Below are the code and all the weights of a small trained network. Each question names an input and a class and asks about switching units off, where a switched-off unit gives its printed mean instead of its output.

import numpy as np


def w(rows, s, z=0):
    codes = np.array(rows[::2]) - 128.0
    scale = np.full(codes.shape[1], s)
    scale[-1] = z or s
    return codes * scale


def f(y):
    return np.maximum(y, 0)


def log_softmax(a):
    a = a - a.max(-1, keepdims=True)
    return a - np.log(np.exp(a).sum(-1, keepdims=True))


def net(x, mask):
    res = np.array(x, float).reshape(1, 4) / 4 @ E
    y = f(res @ A[0][:, :-1].T + A[0][:, -1])
    res = res + np.where(mask, y, B[0][:, -1]) @ B[0][:, :-1]
    return log_softmax(res[-1] @ U[:, :-1].T + U[:, -1])


A, B = {}, {}
E = w([
[25,39,195],'x0',
[127,127,126],'x1',
[54,254,132],'x2',
[219,179,250],'x3',
],0.0062)
A[0] = w([
[165,139,73,96],'neuron 1',
[150,178,10,106],'neuron 2',
[103,123,48,87],'neuron 3',
[75,138,181,123],'neuron 4',
[115,107,43,81],'neuron 5',
[38,83,132,116],'neuron 6',
[113,183,123,103],'neuron 7',
[97,91,183,82],'neuron 8',
[61,167,152,102],'neuron 9',
[108,215,131,96],'neuron 10',
[128,82,116,83],'neuron 11',
[99,116,98,101],'neuron 12',
[170,124,205,81],'neuron 13',
[103,193,152,96],'neuron 14',
[174,107,95,89],'neuron 15',
[84,105,175,109],'neuron 16',
[177,157,84,64],'neuron 17',
[60,194,132,104],'neuron 18',
[97,99,164,78],'neuron 19',
[69,58,138,105],'neuron 20',
[81,124,41,67],'neuron 21',
[73,137,166,116],'neuron 22',
[89,126,183,107],'neuron 23',
[92,121,61,94],'neuron 24',
[61,116,55,122],'neuron 25',
[111,113,182,116],'neuron 26',
[164,139,176,89],'neuron 27',
[158,156,179,91],'neuron 28',
[172,71,118,81],'neuron 29',
[160,135,93,102],'neuron 30',
[143,132,166,70],'neuron 31',
[157,87,132,77],'neuron 32',
[185,77,105,89],'neuron 33',
[148,157,172,103],'neuron 34',
[181,81,108,92],'neuron 35',
[138,142,225,85],'neuron 36',
[92,172,137,91],'neuron 37',
[150,195,93,96],'neuron 38',
[104,141,126,9],'neuron 39',
[141,158,93,96],'neuron 40',
[89,189,93,110],'neuron 41',
[83,171,143,90],'neuron 42',
[185,194,127,109],'neuron 43',
[80,185,118,89],'neuron 44',
[170,161,183,86],'neuron 45',
],0.014)
B[0] = w([
[131,155,213,163],'neuron 1',
[168,186,174,236],'neuron 2',
[86,153,202,188],'neuron 3',
[159,186,125,195],'neuron 4',
[64,169,219,187],'neuron 5',
[179,179,156,250],'neuron 6',
[144,58,167,159],'neuron 7',
[179,190,200,173],'neuron 8',
[158,76,181,178],'neuron 9',
[142,91,169,180],'neuron 10',
[104,64,239,147],'neuron 11',
[95,182,190,161],'neuron 12',
[64,130,215,183],'neuron 13',
[143,56,181,164],'neuron 14',
[179,115,226,150],'neuron 15',
[115,159,188,191],'neuron 16',
[201,192,189,149],'neuron 17',
[150,66,171,194],'neuron 18',
[192,186,193,152],'neuron 19',
[181,159,180,232],'neuron 20',
[52,161,205,193],'neuron 21',
[161,176,142,182],'neuron 22',
[159,157,140,175],'neuron 23',
[120,110,214,190],'neuron 24',
[96,157,175,254],'neuron 25',
[187,174,164,179],'neuron 26',
[90,145,185,162],'neuron 27',
[57,156,189,164],'neuron 28',
[127,61,250,163],'neuron 29',
[177,164,239,150],'neuron 30',
[77,201,236,133],'neuron 31',
[191,33,225,142],'neuron 32',
[144,107,234,171],'neuron 33',
[76,147,171,163],'neuron 34',
[147,106,222,168],'neuron 35',
[67,168,184,188],'neuron 36',
[172,70,215,149],'neuron 37',
[151,169,164,178],'neuron 38',
[188,99,255,128],'neuron 39',
[159,145,169,149],'neuron 40',
[147,97,162,188],'neuron 41',
[128,70,175,153],'neuron 42',
[146,181,140,201],'neuron 43',
[143,72,187,164],'neuron 44',
[73,144,196,173],'neuron 45',
],0.013,0.0062)
U = w([
[1,154,148,44],'0',
[179,7,157,51],'1',
[140,142,120,249],'2',
[218,216,120,3],'3',
[131,160,59,206],'4',
],0.0087,0.013)

Each question gives the input, the list of numbers given to net, and the class t.
The units are the neurons (one row each of A and B). Each row of codes is followed by its name. A weight is (code - 128) times the scale printed after its matrix; where a second scale follows, it is the last column's (A, B and U).
mask holds one flag per neuron, in row order. A switched-off neuron (its flag False) gives its mean, the last column of its row in B, instead of its output. The means were averaged over made-up inputs and are rounded, as every weight is.
A unit's drop is (log p(t) with every unit on - log p(t) with that unit switched off) / (log p(t) with every unit on - log p(t) with every unit switched off).
The circuit of an input: a set's keep is (log p(t) with only the set's units on - log p(t) with every unit switched off) / (log p(t) with every unit on - log p(t) with every unit switched off). Starting from the 12 units with the biggest drops (on a tie, the unit counted first), units are removed one at a time, each time the one whose removal leaves the highest keep (on an exact tie, the one counted first), for as long as the keep stays at least 0.8.
circuit, biggest first: the units of the circuit, biggest drop first
unit that matters most: the unit with the biggest drop
k most important neurons: the k neurons with the biggest drops, biggest first
drop of u: that unit's drop, to one decimal
input [8,-7,-7,-7], class 3: most important neuron	[neuron 6]
input [7,5,6,-2], class 3: circuit, biggest first	[neuron 6; neuron 4]
input [-4,-2,7,7], class 0: circuit, biggest first	[neuron 28; neuron 45]
input [-7,2,-3,-8], class 0: 3 most important neurons	[neuron 5; neuron 21; neuron 3]
input [7,-4,1,-5], class 3: circuit, biggest first	[neuron 6; neuron 20]
input [-7,0,8,8], class 0: 3 most important neurons	[neuron 28; neuron 45; neuron 34]
input [-6,-1,-6,-6], class 0: circuit, biggest first	[neuron 5; neuron 3]
input [1,7,-7,7], class 0: circuit, biggest first	[neuron 13; neuron 36]
input [7,-3,6,3], class 3: circuit, biggest first	[neuron 4; neuron 22]
input [-6,-3,2,-7], class 0: 3 most important neurons	[neuron 21; neuron 5; neuron 3]
input [1,3,6,7], class 0: 2 most important neurons	[neuron 36; neuron 28]
input [-8,6,8,2], class 1: drop of neuron 7	0.2
input [-3,-3,6,7], class 0: drop of neuron 45	0.1
input [8,5,5,-2], class 3: drop of neuron 26	0.0
input [-3,-4,8,7], class 1: unit that matters most	neuron 14
